Below are the code and all the weights of a small trained network. Each question names an input and a class and asks about switching units off, where a switched-off unit gives its printed mean instead of its output.

import numpy as np


def w(rows, s, z=0):
    codes = np.array(rows[::2]) - 128.0
    scale = np.full(codes.shape[1], s)
    scale[-1] = z or s
    return codes * scale


def f(y):
    return np.maximum(y, 0)


def log_softmax(a):
    a = a - a.max(-1, keepdims=True)
    return a - np.log(np.exp(a).sum(-1, keepdims=True))


def net(x, mask):
    res = np.array(x, float).reshape(1, 7) / 4 @ E
    y = f(res @ A[0][:, :-1].T + A[0][:, -1])
    res = res + np.where(mask, y, B[0][:, -1]) @ B[0][:, :-1]
    return log_softmax(res[-1] @ U[:, :-1].T + U[:, -1])


A, B = {}, {}
E = w([
[145,109,116,154,47,102,180,227,133,188,119],'x0',
[80,147,70,120,222,33,187,162,69,178,222],'x1',
[254,26,86,83,189,213,156,105,114,159,149],'x2',
[113,97,32,148,63,158,139,120,73,187,102],'x3',
[164,204,178,223,178,69,130,209,30,96,59],'x4',
[59,124,101,95,134,111,134,230,96,106,21],'x5',
[121,249,70,143,96,208,195,154,127,67,156],'x6',
],0.0045)
A[0] = w([
[122,136,109,126,182,120,148,169,121,121,143,148],'n0',
[85,131,123,115,165,110,133,137,132,118,114,109],'n1',
[170,227,171,155,175,140,121,90,91,103,139,111],'n2',
[113,136,190,138,108,70,107,120,143,128,112,134],'n3',
[112,140,181,138,85,73,116,149,145,127,102,199],'n4',
[181,115,113,147,106,117,162,202,125,157,174,60],'n5',
[107,82,71,118,86,116,130,57,146,163,216,145],'n6',
[97,139,158,118,151,85,122,139,140,118,117,218],'n7',
[102,147,115,122,155,113,142,160,128,128,133,254],'n8',
[159,119,117,136,124,123,146,157,122,143,150,61],'n9',
[99,119,100,110,167,113,140,128,133,132,156,222],'n10',
[149,126,142,108,90,245,131,81,201,102,144,162],'n11',
[182,7,130,117,131,169,112,103,122,143,77,195],'n12',
[90,202,88,149,52,144,131,190,101,121,61,130],'n13',
],0.014,0.00094)
B[0] = w([
[144,150,126,48,141,72,94,129,88,107,136,184],'n0',
[83,134,135,99,142,132,88,140,124,86,105,165],'n1',
[189,193,100,251,139,69,150,80,124,38,154,218],'n2',
[97,78,188,177,141,92,126,159,200,136,142,185],'n3',
[93,72,192,158,121,123,145,190,194,154,128,188],'n4',
[224,98,139,69,111,71,188,151,123,203,166,183],'n5',
[32,175,101,171,184,197,146,70,116,244,188,229],'n6',
[88,114,173,121,150,93,90,166,151,87,116,177],'n7',
[125,136,131,75,140,112,118,155,107,86,109,176],'n8',
[179,117,142,105,126,96,143,130,124,170,147,156],'n9',
[75,165,118,95,165,111,89,128,87,142,135,184],'n10',
[155,118,89,60,34,219,70,70,228,81,179,255],'n11',
[189,41,149,159,133,205,85,61,62,139,1,231],'n12',
[74,160,82,128,39,195,246,241,103,117,69,234],'n13',
],0.016,0.0095)
U = w([
[41,162,93,154,196,159,141,92,112,239,202,133],'0',
[190,204,111,243,153,66,148,98,128,47,170,128],'1',
[78,51,251,180,145,63,116,194,240,125,116,110],'2',
[71,180,125,32,196,68,48,160,73,53,117,50],'3',
[76,162,83,120,48,162,244,233,99,124,57,153],'4',
[227,116,131,41,138,42,174,159,97,189,187,2],'5',
[190,42,144,158,149,167,84,87,44,164,3,178],'6',
[160,111,79,62,42,199,72,80,248,105,172,213],'7',
],0.0047,0.00052)

Each question gives the input, the list of numbers given to net, and the class t.
The units are the neurons (one row each of A and B). Each row of codes is followed by its name. A weight is (code - 128) times the scale printed after its matrix; where a second scale follows, it is the last column's (A, B and U).
mask holds one flag per neuron, in row order. A switched-off neuron (its flag False) gives its mean, the last column of its row in B, instead of its output. The means were averaged over made-up inputs and are rounded, as every weight is.
A unit's drop is (log p(t) with every unit on - log p(t) with that unit switched off) / (log p(t) with every unit on - log p(t) with every unit switched off).
The circuit of an input: a set's keep is (log p(t) with only the set's units on - log p(t) with every unit switched off) / (log p(t) with every unit on - log p(t) with every unit switched off). Starting from the 12 units with the biggest drops (on a tie, the unit counted first), units are removed one at a time, each time the one whose removal leaves the highest keep (on an exact tie, the one counted first), for as long as the keep stays at least 0.8.
circuit, biggest first: the units of the circuit, biggest drop first
unit that matters most: the unit with the biggest drop
k most important neurons: the k neurons with the biggest drops, biggest first
drop of u: that unit's drop, to one decimal
input [3,-8,2,-3,-1,6,-2], class 6: unit that matters most : n12
input [-8,2,0,1,-1,1,5], class 1: circuit, biggest first : n2; n13
input [-8,1,-7,-8,8,7,-2], class 2: 2 most important neurons : n4; n3
input [7,0,-8,2,1,3,-8], class 2: 2 most important neurons : n3; n4
input [0,6,5,-3,-5,5,6], class 3: 3 most important neurons : n0; n10; n8
input [-7,5,-1,8,3,-1,5], class 1: 2 most important neurons : n2; n4
input [-8,8,-8,0,0,-1,-7], class 2: 2 most important neurons : n3; n4
input [4,1,1,-6,7,-5,-6], class 2: 2 most important neurons : n3; n4
input [-4,2,-3,4,-4,1,5], class 0: 2 most important neurons : n6; n12
input [-1,6,-8,-5,-4,8,0], class 3: 2 most important neurons : n8; n1
input [-3,-8,-1,-5,8,0,4], class 1: drop of n2 : 2.7
input [-4,-1,6,-5,-1,-5,-5], class 6: drop of n12 : 3.0
input [7,-1,6,-8,2,0,-6], class 6: drop of n12 : 1.1
input [8,7,4,1,7,3,-4], class 5: circuit, biggest first : n5
input [7,-6,-7,-7,-3,1,1], class 2: 2 most important neurons : n4; n3
